Here is a tiny trained network, its code and every weight. The questions are about switching its units off for an input and a target symbol, where a switched-off unit gives its printed mean instead of its output.

import numpy as np


def w(rows, s, z=0):
    codes = np.array(rows[::2]) - 128.0
    scale = np.full(codes.shape[1], s)
    scale[-1] = z or s
    return codes * scale


def f(y):
    return y / 2 * (1 + np.tanh(0.7978845608 * (y + 0.044715 * y**3)))


def softmax(a):
    e = np.exp(a - a.max(-1, keepdims=True))
    return e / e.sum(-1, keepdims=True)


def log_softmax(a):
    a = a - a.max(-1, keepdims=True)
    return a - np.log(np.exp(a).sum(-1, keepdims=True))


def net(x, mask):
    ids = ['ΘΦΩδεη'.index(c) for c in x.split()]
    T = len(ids)
    res = E[ids] + P[:T]
    u = 0
    for l in range(2):
        r = res
        for j in range(2):
            rows = slice(2 * j, 2 * j + 2)
            q, k, v = (r @ M[l][rows].T for M in (Q, K, V))
            z = softmax(np.where(np.tri(T) > 0, q @ k.T / 2**0.5, -1e9)) @ v
            o = O[l][rows]
            res = res + np.where(mask[u + j], z, o[:, -1]) @ o[:, :-1]
        u += 2
        y = f(res @ A[l][:, :-1].T + A[l][:, -1])
        res = res + np.where(mask[u : u + 12], y, B[l][:, -1]) @ B[l][:, :-1]
        u += 12
    return log_softmax(res[-1] @ U[:, :-1].T + U[:, -1])


Q, K, V, O, A, B = {}, {}, {}, {}, {}, {}
E = w([
[114,160,121,122,241,131,149,173],'Θ',
[149,142,197,122,159,175,131,219],'Φ',
[127,89,171,147,166,137,163,136],'Ω',
[238,64,171,104,81,199,125,145],'δ',
[127,163,149,246,165,49,176,127],'ε',
[253,174,106,152,156,113,78,162],'η',
],0.013)
P = w([
[32,92,78,85,138,50,71,229],'0',
[205,151,164,47,143,96,169,148],'1',
[96,79,85,166,202,65,92,204],'2',
[155,135,116,178,185,164,165,131],'3',
[198,159,214,69,88,104,142,99],'4',
[145,128,168,186,75,149,34,205],'5',
[169,139,149,230,172,190,121,93],'6',
[199,142,247,108,63,115,96,40],'7',
[116,75,75,163,61,125,148,147],'8',
[156,129,152,229,164,201,131,75],'9',
],0.011)
Q[0] = w([
[155,166,117,141,197,214,147,104],'0.h0',
[92,90,149,102,98,112,130,140],'0.h0',
[208,225,128,47,136,65,141,68],'0.h1',
[222,133,250,131,140,68,247,130],'0.h1',
],0.014)
K[0] = w([
[83,168,83,95,95,119,108,126],'0.h0',
[149,86,151,121,157,126,142,138],'0.h0',
[160,193,85,157,138,148,34,93],'0.h1',
[162,70,228,247,126,140,24,90],'0.h1',
],0.015)
V[0] = w([
[75,79,48,77,2,115,142,136],'0.h0',
[155,151,111,134,168,106,167,128],'0.h0',
[50,119,230,102,156,157,167,163],'0.h1',
[124,194,104,50,173,122,69,97],'0.h1',
],0.012)
O[0] = w([
[205,3,202,181,66,112,206,119,2],'0.h0',
[111,186,119,107,161,123,133,154,168],'0.h0',
[38,38,104,122,210,107,54,108,66],'0.h1',
[69,156,76,146,120,154,214,77,41],'0.h1',
],0.006,0.0061)
A[0] = w([
[26,65,157,180,12,23,126,110,35],'0.n0',
[130,152,101,180,83,163,102,213,89],'0.n1',
[204,179,194,151,133,206,238,16,23],'0.n2',
[39,73,128,45,80,55,118,19,40],'0.n3',
[87,137,36,122,44,120,150,164,96],'0.n4',
[208,111,158,157,91,178,162,119,84],'0.n5',
[107,93,189,91,31,61,118,137,122],'0.n6',
[2,41,121,153,81,216,134,162,82],'0.n7',
[153,127,78,52,163,159,179,58,152],'0.n8',
[159,59,112,193,131,72,144,107,7],'0.n9',
[109,252,126,158,165,187,176,99,141],'0.n10',
[119,134,80,198,137,138,159,149,133],'0.n11',
],0.0086,0.0018)
B[0] = w([
[142,104,202,173,37,91,96,216,137],'0.n0',
[74,53,52,135,187,76,128,50,203],'0.n1',
[144,157,101,140,204,121,55,253,255],'0.n2',
[135,144,134,147,164,72,252,102,126],'0.n3',
[68,126,88,80,97,122,167,100,124],'0.n4',
[42,121,130,110,77,138,182,29,241],'0.n5',
[147,133,106,106,82,99,147,8,145],'0.n6',
[79,139,168,36,97,90,170,2,143],'0.n7',
[49,109,238,199,117,120,73,192,135],'0.n8',
[99,188,114,130,157,192,110,176,129],'0.n9',
[113,85,160,98,35,159,142,54,235],'0.n10',
[130,53,118,115,144,131,78,140,146],'0.n11',
],0.0095,0.0073)
Q[1] = w([
[129,134,162,83,98,106,83,170],'1.h0',
[110,122,116,46,104,13,89,148],'1.h0',
[151,67,108,212,147,254,174,86],'1.h1',
[149,124,171,60,181,157,124,136],'1.h1',
],0.019)
K[1] = w([
[156,183,89,148,148,142,33,48],'1.h0',
[195,149,163,151,182,242,100,117],'1.h0',
[88,27,126,30,122,25,254,202],'1.h1',
[141,58,97,176,122,109,61,71],'1.h1',
],0.016)
V[1] = w([
[197,82,243,185,101,8,139,127],'1.h0',
[140,162,26,255,21,97,100,187],'1.h0',
[42,170,90,126,31,57,177,201],'1.h1',
[159,26,89,2,85,223,53,163],'1.h1',
],0.0085)
O[1] = w([
[131,141,222,74,67,18,133,115,223],'1.h0',
[162,216,53,93,24,147,63,183,37],'1.h0',
[175,103,82,3,72,172,123,91,255],'1.h1',
[199,55,154,192,9,144,100,178,205],'1.h1',
],0.006)
A[1] = w([
[118,220,129,92,91,149,105,168,46],'1.n0',
[45,115,89,145,60,200,135,99,28],'1.n1',
[183,112,43,137,226,49,48,227,163],'1.n2',
[111,119,191,176,139,183,196,106,164],'1.n3',
[130,140,67,169,230,77,88,246,32],'1.n4',
[156,168,149,105,158,135,114,223,147],'1.n5',
[126,183,176,126,160,180,207,33,89],'1.n6',
[8,178,165,189,132,106,145,185,98],'1.n7',
[181,182,219,101,90,121,195,80,1],'1.n8',
[212,182,212,125,149,115,215,87,168],'1.n9',
[184,188,119,135,119,186,154,154,85],'1.n10',
[65,85,47,125,172,112,83,105,80],'1.n11',
],0.011,0.0047)
B[1] = w([
[166,92,162,215,92,187,245,147,217],'1.n0',
[84,134,188,145,202,41,93,56,153],'1.n1',
[50,124,145,81,167,208,139,149,236],'1.n2',
[144,121,38,123,64,91,146,140,180],'1.n3',
[189,146,81,208,130,8,184,76,195],'1.n4',
[169,153,102,123,130,67,156,104,194],'1.n5',
[91,183,168,173,205,68,157,129,182],'1.n6',
[116,103,119,57,106,204,75,127,161],'1.n7',
[140,166,94,170,192,146,124,198,247],'1.n8',
[113,140,165,75,103,154,39,55,232],'1.n9',
[72,115,111,50,108,127,133,160,185],'1.n10',
[179,114,138,143,56,143,92,173,221],'1.n11',
],0.013,0.011)
U = w([
[13,120,68,107,160,206,128,253,157],'Θ',
[107,154,40,198,200,90,150,252,201],'Φ',
[84,120,102,114,63,85,204,24,102],'Ω',
[206,148,101,125,78,81,64,218,173],'δ',
[83,215,155,118,166,134,170,180,3],'ε',
[120,194,137,134,98,135,224,178,90],'η',
],0.0046,0.0023)

Each question gives the input, a string of symbols that net reads in full, and the target symbol t.
The units are the heads (2 rows each of Q, K, V and O) and the neurons (one row each of A and B). Each row of codes is followed by its name. A weight is (code - 128) times the scale printed after its matrix; where a second scale follows, it is the last column's (O, A, B and U).
mask holds one flag per unit, layer by layer, with each layer's heads first. A switched-off unit (its flag False) gives its mean, the last column of its rows in O or B, instead of its output. The means were averaged over made-up inputs and are rounded, as every weight is.
A unit's drop is (log p(t) with every unit on - log p(t) with that unit switched off) / (log p(t) with every unit on - log p(t) with every unit switched off).
The circuit of an input: a set's keep is (log p(t) with only the set's units on - log p(t) with every unit switched off) / (log p(t) with every unit on - log p(t) with every unit switched off). Starting from the 12 units with the biggest drops (on a tie, the unit counted first), units are removed one at a time, each time the one whose removal leaves the highest keep (on an exact tie, the one counted first), for as long as the keep stays at least 0.8.
circuit, biggest first: the units of the circuit, biggest drop first
top k neurons: the k neurons with the biggest drops, biggest first
heads that matter: for each layer, one digit per head in row order, 1 if its drop is at least 0.15 and else 0, layers parted by /
input η η Ω ε, target Θ: top 3 neurons	(0.n2, 0.n4, 1.n2)
input δ δ Θ δ ε Θ ε δ, target ε: heads that matter	01 / 01
input δ Θ δ Φ Θ, target δ: top 2 neurons	(0.n2, 0.n5)
input δ η δ, target Θ: top 2 neurons	(0.n10, 0.n2)
input η δ δ δ δ Θ, target Φ: circuit, biggest first	(1.n4, 0.n5)
input η η δ η ε Ω η, target Θ: heads that matter	00 / 10
input δ η η δ δ Ω, target Φ: heads that matter	01 / 11
input Ω δ δ δ δ δ Φ η, target η: circuit, biggest first	(0.n2, 0.h1, 1.n0, 1.h0)
input δ δ δ η, target δ: circuit, biggest first	(0.h0, 1.h1)
input Θ δ δ η δ Ω Θ δ η Θ, target Φ: heads that matter	01 / 10
input Φ η η δ ε δ, target Θ: heads that matter	11 / 10
input ε δ δ δ Φ η, target Φ: top 3 neurons	(1.n4, 0.n1, 0.n5)
input δ Θ δ Φ Ω ε η Ω η, target Θ: circuit, biggest first	(0.n5, 1.n2)
input η Ω Θ η δ Φ Θ, target Θ: circuit, biggest first	(1.h0, 0.h1, 0.n2, 1.n4)
input δ Ω Θ Ω Ω, target Ω: heads that matter	01 / 11
input Ω δ δ δ, target ε: heads that matter	11 / 11
input δ Θ Θ δ δ δ δ Φ η Φ, target δ: circuit, biggest first	(0.h0, 1.h1, 1.h0)
input Ω Ω δ η, target ε: heads that matter	11 / 11
input δ Ω Φ Θ Φ, target Φ: top 2 neurons	(1.n4, 0.n10)
input δ Ω Φ δ δ ε η Φ, target η: circuit, biggest first	(1.h0, 1.n0, 0.h1)
input η δ δ δ Θ δ η δ δ, target Ω: circuit, biggest first	(0.n2, 1.n1)
input δ Θ Φ η δ Θ η δ, target η: circuit, biggest first	(0.n2, 1.n0, 0.h1, 1.h0)
input Φ Φ δ Θ δ η δ Θ, target η: heads that matter	01 / 10
input η δ δ Ω, target Θ: top 4 neurons	(0.n4, 0.n2, 1.n2, 1.n10)
input δ η η η, target δ: circuit, biggest first	(0.h0, 1.h0, 1.h1)
input δ η Θ Φ δ δ η Ω, target η: heads that matter	11 / 10
input ε η δ Φ Θ δ Φ, target η: circuit, biggest first	(1.h0, 1.n0, 0.n0)
input ε Φ δ Ω δ Ω Θ, target η: heads that matter	00 / 10
input Θ Φ δ δ δ δ δ Θ η, target Φ: top 2 neurons	(1.n4, 0.n10)
input δ η δ δ Ω, target δ: heads that matter	00 / 01
